Below are the code and all the weights of a small trained network. Each question names an input and a class and asks about switching units off, where a switched-off unit gives its printed mean instead of its output.

import numpy as np


def w(rows, s, z=0):
    codes = np.array(rows[::2]) - 128.0
    scale = np.full(codes.shape[1], s)
    scale[-1] = z or s
    return codes * scale


def norm(h):
    return h / np.sqrt((h * h).mean(-1, keepdims=True) + 1e-5)


def f(y):
    return y / 2 * (1 + np.tanh(0.7978845608 * (y + 0.044715 * y**3)))


def log_softmax(a):
    a = a - a.max(-1, keepdims=True)
    return a - np.log(np.exp(a).sum(-1, keepdims=True))


def net(x, mask):
    res = np.array(x, float).reshape(1, 7) / 4 @ E
    u = 0
    for l in range(4):
        y = f(norm(res) @ A[l][:, :-1].T + A[l][:, -1])
        res = res + np.where(mask[u : u + 3], y, B[l][:, -1]) @ B[l][:, :-1]
        u += 3
    return log_softmax(norm(res)[-1] @ U[:, :-1].T + U[:, -1])


A, B = {}, {}
E = w([
[154,81,223,105],'x0',
[108,253,217,156],'x1',
[111,75,122,35],'x2',
[225,157,149,209],'x3',
[145,176,128,206],'x4',
[66,59,159,222],'x5',
[139,38,167,57],'x6',
],0.0059)
A[0] = w([
[40,133,228,100,200],'0.n0',
[61,77,143,1,249],'0.n1',
[91,55,147,84,4],'0.n2',
],0.0092,0.0013)
B[0] = w([
[127,19,84,157,200],'0.n0',
[80,110,96,122,253],'0.n1',
[239,254,129,174,173],'0.n2',
],0.009,0.0051)
A[1] = w([
[86,96,72,255,248],'1.n0',
[138,53,144,71,5],'1.n1',
[182,107,204,154,151],'1.n2',
],0.0057,0.0017)
B[1] = w([
[207,118,98,64,252],'1.n0',
[199,193,106,118,137],'1.n1',
[153,255,155,143,153],'1.n2',
],0.0073,0.004)
A[2] = w([
[136,38,160,138,3],'2.n0',
[143,200,66,182,45],'2.n1',
[2,50,230,59,129],'2.n2',
],0.0073,0.0029)
B[2] = w([
[147,196,243,109,145],'2.n0',
[252,150,253,1,226],'2.n1',
[237,45,63,42,249],'2.n2',
],0.006,0.0012)
A[3] = w([
[109,147,143,109,53],'3.n0',
[27,186,96,71,248],'3.n1',
[146,76,255,164,80],'3.n2',
],0.0076,0.0019)
B[3] = w([
[160,142,143,221,83],'3.n0',
[45,131,101,255,252],'3.n1',
[57,80,162,179,225],'3.n2',
],0.0095,0.0019)
U = w([
[162,102,79,104,250],'0',
[102,122,153,162,35],'1',
[156,253,162,144,65],'2',
],0.018,0.0016)

Each question gives the input, the list of numbers given to net, and the class t.
The units are the neurons (one row each of A and B). Each row of codes is followed by its name. A weight is (code - 128) times the scale printed after its matrix; where a second scale follows, it is the last column's (A, B and U).
mask holds one flag per neuron, layer by layer. A switched-off neuron (its flag False) gives its mean, the last column of its row in B, instead of its output. The means were averaged over made-up inputs and are rounded, as every weight is.
A unit's drop is (log p(t) with every unit on - log p(t) with that unit switched off) / (log p(t) with every unit on - log p(t) with every unit switched off).
The circuit of an input: a set's keep is (log p(t) with only the set's units on - log p(t) with every unit switched off) / (log p(t) with every unit on - log p(t) with every unit switched off). Starting from all 12 units, units are removed one at a time, each time the one whose removal leaves the highest keep (on an exact tie, the one counted first), for as long as the keep stays at least 0.8.
circuit, biggest first: the units of the circuit, biggest drop first
k most important neurons: the k neurons with the biggest drops, biggest first
k most important neurons of layer l: the k neurons of layer l with the biggest drops, biggest first
drop of u: that unit's drop, to one decimal
input [8,8,-2,-2,-5,-1,4], class 0: most important neuron	2.n2
input [5,-1,-2,3,-2,-1,6], class 1: 2 most important neurons	3.n2, 1.n0
input [-3,-5,5,-6,-2,-3,-1], class 1: circuit, biggest first	3.n1, 0.n1
input [-6,8,-4,-5,-2,0,-2], class 1: circuit, biggest first	3.n1, 0.n2
input [7,6,4,3,-7,4,-8], class 1: 2 most important neurons	3.n2, 0.n1
input [0,4,-1,-4,-8,1,-8], class 0: circuit, biggest first	2.n2, 0.n2
input [2,6,3,-1,1,4,0], class 0: 2 most important neurons	2.n2, 0.n2
input [1,-3,-8,4,4,1,5], class 2: 2 most important neurons of layer 0	0.n0, 0.n1
input [1,3,-5,-7,-1,-4,-3], class 0: 3 most important neurons	0.n2, 2.n2, 0.n0
input [7,6,0,0,-7,-1,3], class 0: 2 most important neurons	2.n2, 0.n1
input [5,0,-4,5,-5,-3,2], class 2: 2 most important neurons	1.n2, 0.n0
input [3,7,1,-6,4,-8,4], class 0: drop of 2.n2	0.6
input [4,-1,-5,-7,3,0,-1], class 0: drop of 2.n0	0.0
input [1,7,-8,-5,-6,-4,4], class 0: drop of 2.n2	0.3
input [-1,2,-2,-8,6,6,5], class 0: most important neuron of layer 1	1.n0
